In the rows, 128 means zero.
Each row of numbers stands for one object and depends on some of the facts below. Use the named rows to name the rest.

Named rows:
mazir: [103 178 122 150 118 136 114 160 130  97  92 125 101 123 129 150 110  98
 132 116 144 110 147 123 107 120 127 119 114 136 135 104 169 131 112 145
 103  75 165 171  85 102 159  80 124 143 158]
basa: [108 152 142 106 117 157 117 189 111  95 125 130 111 108 180 142 100 115
 135 102 130  93 136 153 100 100 101 159  98 132  92 125 168 130  88 150
  76  50 221 174 133 102 134  99 163 131 162]
trostir: [ 75 149  96 139 108 163 113 190  98  94  69 128 120 116 114 124 129  73
 156  87 130  74 156 105 123 104 104 163 107 131  95 100 148 102 108 180
 159  73 133 153 129 109 154 113 147 119 187]
liduk: [ 94 158 139 133  72 165  88 178 101 106  62 113 104  52  89 103 118  93
 139 125  98  55 147  83 118 123 113 198 111 140  69 107 157  48  91 158
 148  62 151 112 143 109 124 123 133 128 164]
detri: [ 56 123 108 148 100 129 141 183 126 121  94 102 120 153 156 139  90 105
 135 100 177 123 164 110 111 118 121 132 141 176  79  91 164 135  95 171
 109  89 154 137  86  99 128  61 134 151 152]
kanumum: [ 96 156  59 134  93 150 120 192 105  83 102 115 120  82 161 146 118 112
 137 105 127 108 114 165  93 167 117 163 123 109 109  87 135 137 114 143
  91 109 212 162 109  99 134  77 170 132 179]
gane: [113 132 136  99 105 146 107 183 109 112 125 120 122  97 168 138  96 122
 132 110 120  82 156 160 108  93 109 146 111 146  86 115 177 117  79 161
  71  56 228 158 142 100 123  91 159 139 158]
flugru: [ 86 160  87 139  99 165  91 176 112 114  81 125 111 144  99 118 117  97
 147 106  98 114 170 119 122  94  94 178 128 147  97 103 161 116 118 184
 147  68 146 138 135  93 120 104 140 133 179]
gramo: [ 95 143 126 108 112 156 116 184 114 108 133 124 105 125 170 139  96 119
 135  94 130 117 142 147 101  87  94 166 110 144  88 124 165 148  96 164
  70  52 222 162 127 101 120  95 158 139 161]
fluklar: [ 93 152  45 135  87 151 110 183 112  99 110 112 109 102 149 141 110 121
 135 107 118 138 126 166  93 154 107 173 137 125 109  91 138 154 126 153
  81 108 218 147 106  93 115  69 165 142 174]
bropan: [ 77 168 143 150 102 143 130 181 131 102  92 110 104 121 149 137  95 111
 124 120 152 119 128  98 101 139 124 158 122 148  86 102 166 115  94 138
 112  75 159 148  91 100 130  81 128 146 148]
puploklo: [ 85 149 142 146  91 134 122 175 128 112  85 104 109 108 143 133  92 112
 125 128 151 100 149 107 105 136 130 144 128 162  83  97 172 100  87 144
 106  78 164 134  97 100 128  74 128 149 144]
bruvas: [100 145  64 142  85 155 109 182 112  74  81 123  90  92 161 140 108 106
 147 120 137 107 143 177  82 180 100 168 112 137 121 110 136 134 132 134
  77 100 216 142 106  97 139  70 184 130 168]
kigrun: [ 71 182 117 158 123 149 135 179 136  96 103 122  99 167 153 149 100 106
 130 100 157 155 126 106  99 123 111 153 122 138 108 107 160 160 116 148
 111  75 153 172  77  97 139  77 130 144 160]
tulak: [ 98 200 128 146 133 141 130 180 128  92 110 123 130 127 146 158 118 106
 122 104 136 117 109 113 112 120 138 125 117 100 121  87 167 136  95 141
 122  80 156 201  90 101 157  89 119 139 171]
ledil: [ 83 158 130 149 115 136 135 181 125  95  87 117 118 126 155 147 104  97
 133 110 165  99 144 116 107 132 129 124 116 143 104  96 166 120  94 145
 114  81 155 166  90 103 156  75 135 139 158]
stiga: [ 51 177 139 152 114 148 156 196 122  94 105 107 114 116 156 144 108 100
 124  83 172 128  86  64 101 131 129 167 118 117  74  93 146 133  89 144
 126  82 142 170  74 112 140  94 120 141 161]
trala: [ 69 150 119 155 115 138 139 180 128  96  85 118 104 148 156 146 100  94
 139 102 178 117 150 113 102 129 117 131 117 156 105 105 160 138 107 152
 109  80 151 159  81 103 153  72 138 141 156]
zera: [ 79 152 131 116 125 165 135 196 111  86 127 132  99 135 191 145 101 105
 142  78 154 119 123 137  92  99  87 174  93 131  89 132 152 160 102 155
  79  50 208 180 116 107 138 101 167 128 167]
turim: [ 79 159 124 150 115 136 134 177 126  99  91 117 113 129 147 147 105  97
 133 104 165 109 142 110 107 126 127 127 119 143 106  98 163 129 100 150
 112  81 155 164  85 104 152  77 131 142 158]
skezek: [105 139  43 133  75 141  95 166 110 106 101 111  99  78 126 136 111 116
 139 116 115 119 149 173  96 149 110 158 137 140 122  94 141 140 130 158
  68 107 229 129 107  97 119  68 160 146 168]

There are 2 kinds of fact about the objects: Λ, χ.
basa | Λ 83 | χ stifam
basi | Λ 615 | χ klatrem
bepa | Λ 325 | χ plonon
braflotek | Λ 615 | χ mokik
bramos | Λ 615 | χ padril
brefedrus | Λ 325 | χ buklukes
brekle | Λ 325 | χ druvabus
breso | Λ 325 | χ braflotek
briska | Λ 325 | χ potror
bropan | Λ 615 | χ kitrir
broriben | Λ 325 | χ kigrun
broses | Λ 83 | χ stetrosta
bruvas | Λ 325 | χ briska
buklukes | Λ 325 | χ breso
dasem | Λ 615 | χ fogrum
datru | Λ 83 | χ basa
detri | Λ 615 | χ zukesus
dribrar | Λ 615
drisul | Λ 615 | χ bramos
druvabus | Λ 615
finuk | Λ 767
fipil | Λ 615
fladir | Λ 615
fladraflo | Λ 83 | χ tulak
flesar | Λ 83 | χ finuk
fligril | Λ 325
flolal | Λ 325
flovu | Λ 83 | χ broses
flugru | Λ 767 | χ gramo
fluklar | Λ 325 | χ gazir
fogrum | Λ 325 | χ lenuk
foskun | Λ 83
gama | Λ 767
gane | Λ 83 | χ raklen
gaver | Λ 615
gazir | Λ 83 | χ broriben
geplu | Λ 615
gramo | Λ 83 | χ fluklar
grugel | Λ 615 | χ tiri
grurok | Λ 615
kanumum | Λ 325 | χ nafos
kestol | Λ 325
kigrun | Λ 615
kitrir | Λ 325
klatrem | Λ 615
kledelu | Λ 325
klemin | Λ 325 | χ plesor
klese | Λ 615
klifik | Λ 767
klobron | Λ 615
klupok | Λ 615 | χ zomis
kostos | Λ 767
kudrik | Λ 325 | χ zulis
ledil | Λ 615 | χ tife
lenuk | Λ 325
liduk | Λ 767 | χ vustus
ligir | Λ 325 | χ sazak
mafosal | Λ 325 | χ flovu
mazir | Λ 615 | χ kostos
midres | Λ 767 | χ ledil
mokik | Λ 83 | χ skubrok
mostan | Λ 615 | χ klupok
nafos | Λ 325
netik | Λ 767 | χ datru
nolis | Λ 615
nosam | Λ 83
padril | Λ 615 | χ seplar
pebrek | Λ 615 | χ plibru
plesor | Λ 615
pleze | Λ 83
plibru | Λ 767 | χ netik
plidrudu | Λ 615 | χ mazir
pliflu | Λ 83 | χ stiga
pliklem | Λ 325 | χ fligril
plonon | Λ 615 | χ trala
plukluk | Λ 615 | χ flolal
pobra | Λ 767
poplon | Λ 767 | χ skoru
potror | Λ 767
pubras | Λ 767
pupim | Λ 615
puploklo | Λ 615 | χ bropan
raklen | Λ 767 | χ flesar
reskan | Λ 615 | χ veske
rubro | Λ 615
saval | Λ 83 | χ vupligram
sazak | Λ 767 | χ saval
seplar | Λ 83 | χ gama
siflim | Λ 615
sige | Λ 615 | χ ligir
skeskom | Λ 83 | χ grugel
skezek | Λ 325 | χ plukluk
skopi | Λ 767 | χ midres
skoru | Λ 615 | χ trostir
skubrok | Λ 767 | χ kanumum
sosoplis | Λ 615 | χ tetro
sovubrok | Λ 325
stabre | Λ 615
stetrosta | Λ 615
stiba | Λ 83
stifam | Λ 325 | χ vedreskel
stiga | Λ 615
stikil | Λ 767 | χ klemin
stiva | Λ 615 | χ sosoplis
sutrum | Λ 325 | χ mafosal
tetro | Λ 615
tife | Λ 83 | χ brefedrus
tiri | Λ 83 | χ bruvas
trala | Λ 615 | χ zera
tranogra | Λ 325 | χ turim
trobrotrek | Λ 615
trostir | Λ 767 | χ basi
trufarol | Λ 615
tugeklus | Λ 615
tulak | Λ 615
turim | Λ 615 | χ sige
vedreskel | Λ 83
vemuk | Λ 615 | χ vugro
veske | Λ 325 | χ stiva
vugro | Λ 615 | χ pebrek
vuku | Λ 615 | χ plidrudu
vupligram | Λ 615 | χ reskan
vustus | Λ 767 | χ kestol
zadur | Λ 615 | χ flugru
zera | Λ 83
zoflos | Λ 615
zomis | Λ 83 | χ tranogra
zubom | Λ 615
zukesus | Λ 615 | χ siflim
zulis | Λ 615 | χ klese
zunok | Λ 83 | χ pleze

Name these rows:
No name comes twice in this set of rows, the named rows included.
[128 147 135  93 115 141 106 182 103 112 135 122 140  73 158 146 112 118
 127 103 108  65 140 158 117  83 125 126 110 118  98 101 176 112  71 162
  78  61 229 181 144 105 138 101 147 136 167] | fladraflo
[109 118 145 110 100 150 108 179 110  95  98 129  91 100 176 133  91 104
 148 114 149  66 181 166  95 110  93 147  92 172  97 139 171 112  95 151
  61  48 226 142 134 105 142  88 176 131 148] | skeskom

The same objects again, as new rows of numbers:
Some objects and their rows:
nosam: [ 60 108 139 144 127 101  98 183 144 141  82 128 122 130 118 212  88 103
 130 123 131  97 137 111 109 145 130 108 152 108 128 121 145 143]
zera: [ 60  98 126 163 155  93 106 188 121 136  64 134 144 113 117 207  80  95
 130 113 120 111 106  96 130 168 141 122 156 137 125 114 148 153]
flovu: [ 53 114 134 166 150 100 108 191 113 111  65 149 152 108 102 173  95 149
 128 108 128 108 121  89 139 150 129 100 136 132 138 122 142 122]
plidrudu: [139 143 134 112 127 119 140 104 119  92 158 158 124  99 121  86 132 140
 101 128 129 138 116 164 145 158 134 156 111 143 146 139 125  98]
sutrum: [170 109  85 168 146 154 141 136  71 150 133 124 161 174 133 144 129 191
 159 137 121 142 117  74 161 102 122 112 149 130  98 111 119 153]
zulis: [137 127 115 131 152 117 127 126  99 117 160 155 124  76 130 106 119 123
 131 129 109 166  96 162 132 171 129 166 120 155 133 141 135 107]
brefedrus: [142 129 106 175  93 193 150 103  37 156 132 135 181 169 135 147 113 121
 185 140 163 158 180  36 144  64 105 140 177  92 118 129 119 142]
fladraflo: [ 54 117 140 157 126 111  95 189 140 134  86 139 120 125 114 198  85 124
 144 124 130 103 143 102 100 133 121  98 146 112 130 129 147 126]
pliflu: [ 55 128 161 132  98 113  93 171 165 134  94 130 107 140 116 205 100 124
 137 126 146  88 180 116  94 113 117  86 148  88 132 133 141 120]
stetrosta: [140 132 129  99 115 115 135  98 132 118 165 127 109  98 132 117 135  97
 100 122 126 125 113 176 136 167 146 170 122 134 144 130 128 116]
flesar: [ 62 108 128 163 157  94 112 187 118 108  54 153 157 109 100 178  97 136
 120 115 124 108 108  90 150 161 145 115 136 142 135 119 142 138]
sazak: [124 124 160  63 144 119 102 104 187 112  62  71 119 186 111  60 144  80
 134 119 140 150 129  90 104  89 116  71  62 130 132 124 110 135]
plibru: [137 155 204  82 121 167 140 117 172 149  36 146 135 151 163  77 193 116
 137 150 122 108 134 161  92  64 116  52 103 143 164  91 131 137]
gama: [118 133 161 129 146 147 104 147 174 177  78  76 133 140 158  96 150  42
 147 112 110 133 125 124  85  85 113 111 112 142 108 121 124 169]
trobrotrek: [142 134 124 104 119 116 142 103 130 121 167 130 107  98 136 121 130 101
 110 127 124 133 112 171 128 166 142 168 122 131 139 135 130 117]
liduk: [115 151 175 110 127 152 115 129 181 141  62  99 137 159 139  69 164  84
 135 113 130 122 153 118  94  68 110  94  94 141 127 121 117 148]
drisul: [132 139 128 114 126 122 133 110 121 106 169 145 115  87 124 103 128 134
 116 131 127 145 125 163 131 153 130 152 119 131 139 141 131  97]
sovubrok: [180 102  80 161 136 139 146 124  87 162 137 106 151 172 141 166 132 150
 151 131 123 128 110  79 165 116 133 121 151 122  99 104 120 172]
vupligram: [132 141 132  79 134 104 143  60 117  77 155 110 111 101  86  81  90 143
  94 149 129 170 104 158 157 183 137 123  67  96 153 146 107 116]
sosoplis: [124 144 131 126 149 127 126 110 100 128 180 125 114  82 116 109  85 124
 127 153 109 180 108 171 126 174 117 141 107 105 135 152 128 122]
skopi: [109 137 159 148 167 154 108 162 135 161  58 110 158 135 147  70 144  67
 164 114 110 164 113  99  97  85 111 114 106 161 114 131 132 149]

Which object is each row?
No name comes twice in this set of rows, the named rows included.
[195  70  68 114 128 116 133 116 114 102 136 136 150 217 113 134 176 170
 147 104 152 116 114  26 168  93 147 110 127 172 107 100 111 100] | tranogra
[127 144 188 108 158 173 126 142 137 170  38 164 139 136 172  86 178 111
 163 156  99 148 101 150  89  83 112  59 109 164 150  93 142 144] | netik
[128 178 149 113 139 122 116 105 242  94  63  99  99 143 148  57 163 139
 121 135 146 111 171 103  40  43  89  88 145 146 118 122 130 203] | skubrok
[109 154 164 115  67 173 145  84  74 110 160 157 151  99 118  94 121  73
 132 127 161 155 175 148 137 117 125 180 124 105 168 157 121  64] | ledil
[ 56 107 139 109 139  86 100 142 137  93  66 114 116 147  74 178  65 138
 125 138 138 129 132  82 134 162 134  66  99  82 143 131 124 127] | saval
[159 144 106 160  86 173 159  83  79 120 119 126 163 173 129 135 129 154
 152 141 172 136 181  40 142  59 112 134 187 101 125 120 114 165] | buklukes
[171 151  92 154  94 157 161  81 117 113 129 124 140 173 137 136 130 189
 148 144 174 126 185  49 118  41 101 120 197  96 119 122 119 179] | breso
[119 146 124 128 166 125 134  99  82 111 167 122 117  75 104  95  74 146
 123 158 104 195  86 165 144 186 123 133  90  98 135 150 125 132] | stiva
[120 152 175 148 126 154 121 189 183 140  54 110 131 174 146  49 144 111
 144 129 130 123 132 135 122  58 126 105  85 158  94 155 129 161] | flugru
[115 156 126 134 134 141 113 115 141 118 205 126 125  67 113  96 163 173
  91 102 114 104 166 178 112 141 110 138 108 119 142 134 113  66] | grugel

The same objects again, as new rows of numbers:
Some rows with their names:
bruvas: [125 187 110 185 167 124 129 125 127 171 123 136 115]
stiba: [123 101  89 150  90  66 103 151 112 130 116 111 197]
lenuk: [136 187 133 185 210 102 132 119 130 152 133  80 121]
dasem: [173 125 165  83 122 150 137 125 154 120 121 157 100]
broriben: [143 170 120 175 186 127 119 135 104 158 131 116 115]
basa: [123 125  85 139  98  54 111 154 127 142 127  95 196]
veske: [140 173 139 186 197 126 121 141 127 141 125 133 130]
kestol: [133 160 124 176 190 138 112 136  80 136 125 102 128]
fligril: [106 186 119 186 167 147 129 155 101 136 105 133 139]
klatrem: [134 130 150 102 102 146 152  92 149 116 100 121 103]
flovu: [123  66  68 140  88  98  56 103  84 120 141 136 197]
dribrar: [153 124 152  88 105 157 139 112 139 117 110 144 103]
nosam: [124 101  89 149  88  67 104 152 113 131 115 112 196]
kudrik: [151 190 116 159 183 125 125 165 114 174 135 131 112]
skeskom: [120 108  77 155  65  70 106 156 127 147 111 153 188]
flugru: [ 44  99 109 148 139 124 137 138 130 125 182 114 128]
druvabus: [123 144 134  84  84 168 156 131 117 115  92 127 111]
sovubrok: [143 177 124 175 191 124 118 136 112 156 134 119 119]
vedreskel: [108 129  85 146 102  48 117 140 129 137 122  70 199]
drisul: [169 129 150  79 110 148 136 106 155 134 126 154  92]
foskun: [123 101  89 150  88  67 101 153 111 130 118 111 196]

Name these rows:
No name comes twice in this set of rows, the named rows included.
[ 64  77 115 135 141 150 115 167 104 109 187 149 133] | liduk
[103 113  75 163  66  65 113 141 127 143 106 128 192] | tiri
[152 181 135 177 206 110 125 133 129 155 139 106 119] | fogrum
[167 118 167  91 111 166 134 134 150 105 110 188 111] | mostan
[143 186 108 154 166 149 123 187  89 164 128 152 121] | brekle
[112 104  82 165  67  40 137 156  91 145  89  60 179] | zera
[133 174 127 185 200 117 124 116 112 147 130  90 123] | nafos
[136 122 146  97 102 153 147  96 131 114 102 116 103] | kigrun
[ 50  84 114 143 144 144 123 153 105 105 181 124 138] | vustus
[159 134 107 155 188 164  66 103  83 152 164 166 116] | sutrum
[135 175 120 171 165 159 114 185 100 142 118 184 134] | pliklem
[137  90 132  87 107 183 101  48 113 102 128 140 106] | stetrosta
[159 170 119 175 167 113 138 171  90 181 117 117  96] | bepa

